What each symbol does to the items:
qg: vo>sg, ba>jh, sa>ml
zb: vo>zf, ba>mb, sa>qt
pm: vo>jf, ba>nr, sa>sm
rt: vo>hc, ba>mn, sa>fb
gm: vo>fc, ba>cn, sa>dq
mh: vo>zn, ba>rj, sa>ft
cl: vo>pp, ba>sg, sa>hm
gl: vo>mn, ba>hr, sa>bc
bp: vo>dn, ba>jf, sa>fj
gr: vo>tq, ba>ms, sa>qj
bz: vo>dc, ba>jc, sa>rp
zj: vo>lf, ba>zt, sa>zb
nr: vo>qf, ba>zs, sa>lf
hc: vo>mb, ba>lp, sa>lt
cn: vo>bc, ba>bs, sa>cl
ll: vo>mh, ba>bh, sa>jl
hl: vo>gp, ba>rh, sa>rt
rj: vo>qg, ba>rl, sa>tm
zg: vo>zl, ba>dq, sa>rj
ph: vo>nl, ba>bp, sa>lm
dc: vo>rr, ba>qh, sa>cr
tc: vo>tj, ba>dg, sa>gs
tl: vo>ph, ba>fs, sa>dg
dl: vo>gg, ba>nl, sa>pm
mj: vo>gf, ba>cf, sa>dl
bq: vo>ll, ba>rr, sa>th
hf: vo>sm, ba>zj, sa>rh
dg: vo>lm, ba>br, sa>bb
qp: vo>qj, ba>zg, sa>mh
zs: vo>gd, ba>hb, sa>rc
sg: vo>qq, ba>pb, sa>rg
qm: vo>ns, ba>bz, sa>lc
qh: vo>pf, ba>jl, sa>gb
ls: vo>sj, ba>dz, sa>tq
gj: vo>fp, ba>ll, sa>qh
ht: vo>hm, ba>ml, sa>bq
rm: vo>fl, ba>pp, sa>jh
lf: vo>tl, ba>rc, sa>zf
bb: vo>zj, ba>gp, sa>md
gb: vo>rq, ba>qm, sa>cf
tr: vo>hl, ba>sj, sa>dt
rp: vo>cr, ba>ds, sa>gq
jf: vo>gq, ba>qf, sa>dd
pp: vo>gr, ba>qq, sa>qp
gs: vo>hf, ba>bb, sa>sj
lt: vo>tr, ba>ls, sa>fz
rn: vo>ds, ba>lz, sa>qf
fs: vo>bp, ba>pm, sa>br
zl: vo>bs, ba>rm, sa>qg
cr: vo>hh, ba>gb, sa>mj
dq: vo>rm, ba>cl, sa>rl
md: vo>zb, ba>hc, sa>hr
fl: vo>fz, ba>gr, sa>pb
gn: vo>lc, ba>gg, sa>bp
bs: vo>ff, ba>fl, sa>sg
dz: vo>md, ba>rt, sa>zr
lz: vo>sb, ba>mj, sa>gd
bf: vo>dz, ba>dt, sa>ms
dn: vo>lz, ba>gq, sa>zs
dt: vo>rt, ba>gl, sa>fc
ds: vo>gb, ba>sb, sa>jp
zr: vo>hr, ba>fb, sa>bs
fp: vo>nq, ba>mh, sa>pf
tj: vo>pm, ba>lm, sa>hf
mn: vo>lp, ba>qt, sa>nh
gg: vo>rp, ba>rn, sa>jf
zt: vo>rc, ba>tc, sa>mb
qq: vo>ms, ba>gm, sa>zg
bc: vo>nh, ba>ff, sa>pp
pz: vo>rl, ba>ht, sa>fq
rc: vo>fs, ba>tj, sa>sz
nh: vo>ls, ba>bf, sa>gr
fj: vo>zs, ba>dd, sa>zt
fq: vo>gj, ba>bq, sa>jc
dd: vo>hb, ba>tl, sa>tc
sb: vo>qm, ba>gf, sa>gn
hb: vo>dl, ba>ph, sa>tj
zf: vo>dg, ba>sz, sa>qb
fz: vo>dt, ba>tq, sa>gm
zn: vo>cl, ba>qg, sa>ht
jh: vo>pb, ba>qp, sa>fp
ft: vo>ht, ba>tm, sa>ns
sz: vo>br, ba>hf, sa>hl
mm: vo>tc, ba>zf, sa>lp
rh: vo>mm, ba>zb, sa>mn
qt: vo>qb, ba>tr, sa>bf
hm: vo>qp, ba>rg, sa>ll
zp: vo>tm, ba>fq, sa>bz
rl: vo>jh, ba>hm, sa>gj
nl: vo>rn, ba>dn, sa>nr
ff: vo>bf, ba>fz, sa>qq
pb: vo>gm, ba>qj, sa>nq
gp: vo>zt, ba>mm, sa>hc
gd: vo>gn, ba>dl, sa>fs
bm: vo>jc, ba>jb, sa>rn
cf: vo>bm, ba>lc, sa>nl
lm: vo>nr, ba>fj, sa>zj
rr: vo>bh, ba>pf, sa>hh
mb: vo>sz, ba>gs, sa>tr
fc: vo>fb, ba>bc, sa>rm
tm: vo>ml, ba>gj, sa>dc
jc: vo>qh, ba>th, sa>ds
rg: vo>zg, ba>nq, sa>bh
rq: vo>fq, ba>ns, sa>bm
qj: vo>cn, ba>zl, sa>zn
sm: vo>dd, ba>lf, sa>mm
ml: vo>rg, ba>fp, sa>rr
jp: vo>cf, ba>gn, sa>ph
lp: vo>gs, ba>qb, sa>ls
sj: vo>rh, ba>md, sa>gl
ms: vo>zr, ba>fc, sa>zl
br: vo>fj, ba>sm, sa>gp
fb: vo>lt, ba>nh, sa>fl
gq: vo>mj, ba>jp, sa>hb
pf: vo>pz, ba>ft, sa>rq
qb: vo>bb, ba>hl, sa>dz
tq: vo>gl, ba>zr, sa>cn
ns: vo>bq, ba>dc, sa>jb
jl: vo>ft, ba>zp, sa>qm
hh: vo>zp, ba>rq, sa>gf
hr: vo>qt, ba>lt, sa>ff
lc: vo>jb, ba>rp, sa>dn
qf: vo>jp, ba>gd, sa>tl
th: vo>jl, ba>hh, sa>sb
gf: vo>bz, ba>bm, sa>gg
nq: vo>dq, ba>zn, sa>pz
jb: vo>th, ba>cr, sa>lz
bh: vo>rj, ba>pz, sa>zp

In the rows, 538 stands for zero.

The rows follow the links: the fewer symbols apart two items are, the more alike their rows tend to be.

Each row is also shifted at random along 7 hidden directions that mean nothing.

Some items, each with a row of numbers:
qq -> 529,572,553,420,487,547,529,524,572,536,540,534,504,527,565,517,558,571,573,516,547,561,452,550,571,562,514,552,570,504,540,537,549,469,533,480,495,577,491,519,491,528,544,599,530,509,520,594,480,518,554,554,550,529,552,549,530,584,567,557,538,537,505,560,551,555,543,514,528,632
sg -> 575,550,532,404,522,542,542,511,491,459,507,517,509,450,486,528,565,431,570,590,492,572,493,579,594,510,549,550,309,516,520,398,525,549,577,565,518,559,638,548,491,514,602,547,577,505,510,586,489,529,564,554,575,506,549,561,587,592,512,551,581,552,511,565,546,512,570,626,669,536
nr -> 442,480,530,671,543,514,548,542,513,497,561,471,438,557,321,561,492,474,516,526,544,560,548,483,512,512,569,533,587,647,538,414,535,506,518,590,625,506,594,557,568,546,535,483,549,556,544,473,584,546,488,502,522,491,529,547,565,483,551,508,531,527,560,528,527,504,527,546,551,479
bb -> 496,553,538,482,541,487,479,558,515,518,549,543,422,416,581,602,537,460,486,523,517,527,560,576,536,396,484,564,446,515,520,573,505,690,582,596,494,540,640,529,524,574,569,465,581,550,563,472,575,517,529,513,502,484,523,578,513,518,418,567,567,507,535,571,547,446,495,664,576,648
pp -> 304,529,533,440,540,540,530,513,517,472,526,492,438,486,415,530,560,447,562,536,523,575,488,556,583,483,528,550,438,553,526,424,511,543,575,565,516,569,639,553,490,517,579,542,590,497,503,577,484,530,546,552,567,488,554,565,559,583,518,555,531,547,512,567,554,510,552,628,594,614
gr -> 443,582,553,467,516,539,515,549,539,571,527,612,655,512,732,511,563,618,554,572,511,540,531,595,562,615,537,564,481,433,511,605,543,510,526,472,493,583,453,528,493,561,556,589,537,526,545,578,499,506,570,552,541,571,516,535,549,594,555,582,598,525,509,565,556,591,543,471,547,472
zp -> 684,491,494,763,597,574,574,519,500,582,528,548,385,496,428,509,545,478,531,486,547,566,683,508,532,527,583,508,671,637,551,557,482,542,563,596,626,526,585,609,542,506,528,500,597,541,492,574,513,579,512,573,591,560,536,490,533,527,574,528,579,568,563,491,561,515,573,577,474,453
lz -> 633,528,517,672,605,551,548,551,523,608,523,597,607,548,660,548,542,544,494,541,540,485,688,541,495,512,544,505,564,534,548,687,515,662,564,586,551,498,550,561,592,538,511,479,543,572,553,505,587,573,538,548,538,595,526,500,502,497,492,526,531,550,578,493,528,524,534,565,488,475
jp -> 579,536,554,513,501,549,573,533,568,525,544,510,579,593,518,541,513,576,550,540,557,509,471,490,507,566,542,505,577,557,571,523,592,485,503,515,552,493,476,499,599,522,502,556,464,558,558,506,582,556,538,518,514,555,559,530,528,498,566,488,511,544,553,512,491,549,536,481,546,558
dz -> 336,573,553,564,435,502,513,556,509,524,544,559,554,478,599,532,520,513,537,589,495,591,537,569,559,602,584,582,452,517,500,444,543,456,514,516,592,570,512,548,492,583,598,529,560,545,547,522,532,495,518,511,529,505,491,558,602,571,557,571,661,505,506,580,550,517,539,491,638,383
dt -> 689,583,534,525,481,504,485,546,543,554,548,544,409,454,591,567,547,471,511,506,536,575,565,577,564,461,508,582,543,526,517,560,498,588,575,555,524,577,596,552,475,565,579,500,594,535,530,539,513,506,517,535,535,488,515,567,529,557,481,586,577,515,511,572,570,457,518,621,549,627
lf -> 492,504,536,624,539,495,525,557,498,491,549,501,572,563,435,568,498,480,507,583,517,553,562,527,522,531,573,558,454,580,512,421,537,546,524,587,595,519,599,553,550,570,562,477,552,558,560,467,590,526,503,496,510,496,508,560,588,502,517,532,541,516,551,550,534,515,523,545,601,416
zs -> 555,541,547,528,486,515,549,543,553,488,534,466,682,666,476,568,503,472,521,604,547,524,511,517,521,517,560,533,426,566,540,421,571,550,537,580,565,496,599,524,582,541,549,488,505,558,559,473,599,544,513,497,511,511,535,561,571,498,499,504,445,537,551,535,496,500,527,563,625,520
gf -> 387,582,532,647,397,567,587,511,610,574,526,462,548,682,504,535,519,422,535,531,601,544,591,482,519,495,577,484,644,642,586,500,554,511,572,590,629,493,590,556,593,495,534,473,521,556,509,520,565,581,488,535,561,539,551,522,524,511,527,489,448,570,548,489,485,422,555,606,564,607
rt -> 459,600,567,459,420,508,503,551,597,546,557,517,600,605,618,549,526,561,539,545,557,560,465,553,552,556,518,575,562,501,527,521,561,475,524,485,519,570,490,510,501,568,555,552,516,536,549,528,529,498,521,515,512,506,523,570,544,558,534,564,506,512,503,575,535,516,514,504,557,605
nq -> 497,429,518,433,758,569,546,515,479,460,531,523,488,508,309,508,572,592,578,511,520,528,465,535,563,540,506,534,483,532,524,490,511,555,533,532,453,561,576,547,513,499,510,615,564,482,510,607,473,548,590,576,567,539,583,536,539,565,578,538,476,561,545,543,580,672,557,537,464,570
gd -> 637,418,535,664,708,542,553,559,491,545,583,581,387,456,385,528,506,723,540,451,531,511,507,467,481,628,530,524,767,580,547,608,549,454,437,479,554,516,386,523,580,553,445,603,496,554,567,513,565,547,544,529,506,570,547,500,509,476,653,510,617,519,580,510,558,679,520,362,374,432
fz -> 952,530,544,474,565,515,513,550,522,506,546,548,652,576,516,521,536,625,564,574,514,575,462,566,571,649,543,598,484,481,495,467,550,439,491,467,506,588,470,533,469,565,552,610,528,520,539,585,489,493,553,534,532,527,520,555,592,572,599,574,537,519,513,577,578,644,542,427,533,440
ds -> 250,562,547,484,532,571,568,529,576,572,520,552,600,566,658,539,551,549,534,537,561,465,548,524,506,493,513,478,544,515,580,654,562,615,561,548,502,489,523,504,615,505,499,527,491,549,551,515,580,577,562,548,532,589,570,517,477,516,496,498,489,561,559,499,486,514,535,572,527,639
bq -> 716,540,522,560,547,576,578,515,531,549,510,545,558,544,542,512,556,503,556,551,536,535,580,534,544,546,563,507,511,550,555,539,533,546,560,559,556,521,561,558,554,496,538,539,539,534,510,580,519,569,552,568,576,571,554,509,541,547,548,519,536,570,546,508,528,534,573,564,553,511
gs -> 302,566,558,441,490,496,495,555,531,505,550,536,493,454,595,581,528,504,513,551,516,529,493,564,537,471,506,561,437,502,524,525,544,595,546,549,505,541,569,506,532,572,566,507,541,546,572,477,571,509,535,505,499,493,526,580,534,531,468,554,580,506,523,576,527,481,503,585,607,602
bp -> 613,456,520,561,698,519,526,551,475,494,540,536,529,506,430,576,526,530,501,544,515,491,572,530,506,469,516,530,454,551,528,546,516,671,543,603,510,499,616,541,581,545,514,494,549,550,567,478,593,555,547,522,511,531,543,542,529,483,481,521,504,532,579,528,541,562,515,584,515,518
mh -> 452,511,513,599,686,581,541,538,504,621,516,648,531,462,671,499,589,626,535,498,527,502,658,571,532,556,521,516,608,483,535,747,487,623,560,527,490,556,496,569,532,524,504,566,577,523,520,601,497,561,581,597,574,618,539,486,486,566,547,566,577,558,553,511,576,612,554,527,412,498
rj -> 361,598,541,448,419,570,577,500,551,507,497,503,589,551,567,507,562,420,578,597,529,562,517,553,579,532,574,513,385,538,551,427,553,508,583,558,559,535,601,543,530,492,589,537,545,517,502,585,503,553,550,558,584,538,554,541,573,588,524,523,543,571,510,534,508,473,583,614,675,553
rn -> 311,504,540,599,540,552,580,535,478,517,536,570,404,375,511,529,520,534,545,538,493,526,544,501,507,567,580,495,517,571,558,509,558,500,504,548,603,491,494,529,598,529,529,537,516,562,555,501,582,560,543,527,536,559,541,510,549,511,576,495,706,537,558,512,510,534,554,499,593,410
gb -> 359,517,549,458,552,580,589,512,584,513,527,480,630,670,455,516,537,573,573,540,576,496,450,485,521,554,532,483,566,560,580,512,587,496,522,520,515,497,508,504,600,483,487,581,470,526,533,547,549,574,559,544,541,568,590,525,517,522,570,478,416,571,554,502,491,580,550,509,519,624
cf -> 482,447,520,656,695,556,569,545,489,535,532,556,630,591,446,521,529,602,530,554,529,495,597,507,499,588,565,508,549,563,536,558,534,560,509,558,556,501,522,558,593,529,492,539,526,547,548,520,572,569,548,543,537,586,542,503,543,499,574,508,504,552,584,500,538,633,548,478,472,389
rp -> 688,497,518,564,587,550,567,519,520,507,532,496,434,515,403,556,532,462,530,514,546,520,557,500,521,454,534,500,533,605,566,508,528,605,563,603,553,491,624,544,583,501,521,499,541,545,530,517,565,576,533,540,546,529,565,531,520,495,508,497,507,560,566,507,519,496,543,622,541,599
hb -> 389,580,562,556,400,529,558,541,608,539,545,469,665,703,545,553,498,511,532,573,581,528,499,494,510,549,562,519,572,577,564,475,593,477,518,537,590,498,517,510,592,537,529,506,475,565,556,477,596,545,501,498,507,527,537,549,545,500,536,496,451,536,542,522,479,483,526,514,588,562
zg -> 517,562,526,655,533,565,541,540,548,629,526,605,590,564,665,487,565,593,547,526,545,560,639,562,550,621,568,544,650,517,528,639,509,491,539,502,564,579,468,580,500,539,536,560,566,529,508,605,482,537,535,576,577,589,513,500,535,585,590,571,573,547,527,525,569,574,563,481,466,437
jb -> 626,537,532,662,489,568,595,527,558,562,526,519,642,654,516,507,517,537,554,566,558,540,574,493,518,620,603,502,598,592,560,496,568,447,514,536,624,501,494,554,583,512,520,537,498,556,525,544,555,569,517,539,557,577,538,502,562,519,602,494,516,563,555,493,507,548,570,473,547,419
rq -> 366,531,527,558,541,582,583,509,561,546,519,502,537,601,485,520,549,491,551,526,568,517,560,505,531,505,547,486,572,587,574,540,539,555,566,571,553,506,578,548,582,486,517,527,530,530,512,555,538,582,540,558,568,561,571,516,513,531,536,499,467,575,553,498,509,513,560,589,527,600
sm -> 242,495,562,523,619,513,523,577,498,516,548,590,742,560,604,539,515,677,528,605,495,489,505,547,504,643,549,551,442,463,506,551,576,519,465,490,513,528,433,504,573,587,514,569,488,554,598,478,593,515,562,503,485,569,513,540,566,520,566,535,566,506,555,553,530,657,515,395,539,351
cl -> 475,481,524,465,715,559,523,535,488,531,526,596,529,463,530,512,585,619,554,516,510,517,540,576,559,549,500,544,496,473,516,617,498,597,547,517,446,576,532,548,501,530,522,595,574,498,523,602,481,535,593,581,561,569,552,525,519,577,548,570,541,546,537,549,584,645,547,531,456,538
gq -> 822,525,531,575,567,539,548,543,543,563,548,554,464,497,558,563,527,561,515,497,549,502,559,513,501,498,515,513,621,553,564,629,544,592,533,550,535,497,517,519,587,532,499,519,507,566,557,503,582,560,538,532,517,556,551,520,494,485,520,511,548,538,567,508,521,519,522,542,489,588
lp -> 613,575,541,506,528,497,470,561,575,576,559,541,502,544,631,592,540,528,487,493,566,526,563,571,534,431,467,575,594,506,525,652,506,658,575,553,475,562,581,530,506,577,540,489,567,544,554,501,549,512,520,524,504,501,523,570,486,525,443,580,474,510,528,566,558,476,486,614,481,708
ph -> 398,554,558,492,454,527,556,536,566,502,545,486,546,569,511,563,507,502,537,555,550,520,469,503,515,512,542,514,510,566,563,471,586,516,523,548,561,492,538,499,591,533,531,517,484,558,563,476,597,546,524,502,506,517,551,554,538,499,520,493,519,533,544,531,486,486,525,544,607,588
nl -> 556,608,541,623,410,539,554,546,594,598,523,529,689,660,697,558,520,477,503,581,570,510,624,529,507,514,566,510,543,549,562,586,561,582,564,575,590,490,552,537,595,538,542,462,505,581,552,483,605,560,506,518,526,563,521,527,526,502,483,511,485,545,551,505,486,441,533,576,586,531
mn -> 673,472,520,646,641,494,488,564,486,516,560,531,525,554,395,551,520,553,510,535,521,580,579,553,546,558,545,601,550,561,482,477,489,535,519,553,553,582,578,583,478,586,554,520,601,530,536,527,519,502,508,525,527,493,498,556,580,535,551,585,524,508,539,573,600,591,520,510,484,421
gm -> 713,506,523,544,566,535,519,520,524,512,559,502,289,456,348,530,545,512,557,455,546,603,497,526,574,510,519,565,654,595,530,476,498,479,542,530,542,584,569,563,467,529,546,565,591,505,497,592,466,523,523,555,564,484,548,549,537,560,580,564,561,537,517,559,587,537,543,562,480,621

From each start, follow one symbol. Which item do you reach?
Answer with the item's name.
new walk
459,517,523,520,612,536,512,537,490,528,531,573,481,445,533,526,566,532,541,533,505,558,568,581,569,530,529,564,479,506,506,547,491,574,558,544,507,581,574,565,481,547,564,549,600,512,520,578,487,520,555,560,560,529,527,542,548,579,531,582,588,533,524,564,583,566,545,567,529,505
ba bs
new walk
823,493,524,443,617,570,573,504,533,472,516,480,614,635,365,511,556,530,585,558,546,540,464,522,566,558,539,525,463,552,544,433,545,508,542,537,502,536,584,542,530,484,526,592,527,501,504,605,490,558,566,566,573,542,580,536,561,556,572,513,421,576,541,528,541,609,571,545,535,573
vo rl
new walk
893,528,534,402,529,563,590,500,534,446,512,464,576,573,402,534,538,466,580,583,534,528,435,510,554,520,550,507,382,561,566,391,578,522,548,562,527,494,599,513,571,478,542,561,492,528,524,560,539,567,563,541,555,531,587,544,565,530,538,481,478,574,544,519,496,533,570,583,638,592
ba hh
new walk
402,630,564,615,283,503,522,548,613,578,571,490,411,546,600,570,490,459,513,506,578,587,526,508,525,509,554,548,690,603,559,501,564,445,531,532,634,533,508,524,536,569,565,480,522,576,548,474,576,516,462,489,508,482,510,560,533,516,529,534,593,506,511,548,505,384,512,546,595,608
sa rh
new walk
233,538,558,379,573,575,575,525,560,525,519,552,616,536,619,534,555,599,559,548,540,453,459,519,509,524,502,476,479,484,580,616,589,586,534,518,463,488,488,473,620,499,489,581,461,537,563,525,575,570,594,545,523,592,588,523,488,522,519,485,503,560,556,510,481,573,536,528,543,639
vo qm
new walk
450,518,503,683,599,571,541,525,492,610,533,610,266,347,552,509,574,510,529,445,528,563,674,548,547,499,540,520,682,574,542,659,460,579,577,565,570,563,557,596,505,523,540,523,624,525,496,594,483,558,536,590,593,559,532,496,496,565,551,568,674,551,539,517,585,508,560,595,452,526
sa bh
new walk
463,497,528,571,632,514,486,552,549,548,558,514,548,631,439,544,541,576,518,498,567,555,552,550,550,515,500,582,631,547,505,560,491,563,543,535,495,589,572,566,480,564,527,536,590,510,523,551,502,513,521,543,532,505,525,558,528,549,533,584,419,523,533,564,591,586,511,540,422,594
vo dz
new walk
499,542,542,573,495,507,533,551,524,513,542,515,547,530,531,574,510,469,506,572,526,530,558,531,519,493,552,537,458,561,536,484,548,582,543,585,576,505,590,532,570,556,557,473,533,567,565,464,600,538,514,502,510,511,521,554,555,498,487,522,554,523,550,539,512,473,521,579,614,503
sa dg
new walk
535,642,561,474,369,543,520,534,631,601,541,538,577,607,706,520,551,557,555,521,580,568,500,557,565,566,524,557,643,499,547,591,558,457,546,469,525,581,466,521,489,542,553,569,519,529,519,585,492,513,527,548,546,539,530,545,519,585,552,566,515,534,494,554,535,494,537,515,529,652
sa pb
new walk
623,579,532,488,484,571,576,514,546,549,507,551,503,471,635,538,558,465,544,547,534,506,564,539,534,479,540,488,470,532,577,580,549,604,584,572,538,495,574,524,584,494,543,515,517,551,532,544,554,575,559,556,559,568,564,518,510,533,492,503,573,567,546,504,496,463,559,624,603,607
sa ds
new walk
593,563,548,546,493,558,573,537,576,566,525,541,681,631,632,534,528,563,540,571,557,496,544,515,508,570,555,501,541,528,568,578,581,532,528,528,552,491,488,514,600,520,511,534,475,564,555,517,583,563,542,531,528,584,547,516,527,509,539,496,496,553,556,503,491,536,543,503,553,519
ba cf
new walk
522,588,542,616,448,497,486,563,581,595,562,535,501,568,626,574,521,508,490,507,569,558,597,553,530,485,518,572,644,547,525,599,515,569,556,548,557,560,553,547,509,583,556,474,567,556,547,494,555,510,490,515,511,500,501,558,516,526,488,575,523,507,526,556,551,452,500,573,509,600
sa rt
new walk
584,456,515,535,659,549,562,517,506,469,529,469,497,571,314,559,532,470,532,532,546,508,534,498,522,449,527,502,480,606,557,468,524,627,561,617,528,489,658,546,588,498,514,503,544,529,532,512,567,579,541,538,542,522,576,540,529,491,500,494,436,564,574,511,523,537,540,627,531,600
vo jb
new walk
588,607,528,539,492,586,534,517,653,664,533,545,477,628,680,525,582,551,533,431,630,517,599,538,540,456,472,508,801,540,585,766,507,599,601,523,485,558,528,546,527,499,495,539,547,522,494,602,487,565,535,590,570,576,567,511,427,556,506,551,409,570,528,504,542,477,533,615,382,822
ba hm
new walk
613,545,536,351,578,579,564,507,512,505,509,573,451,381,592,522,582,538,577,531,503,505,472,557,557,502,505,502,420,478,564,576,549,586,563,526,460,525,539,503,550,488,534,593,520,516,530,591,508,559,605,575,563,569,586,527,510,567,522,520,605,565,532,530,523,551,562,588,580,637
vo mh
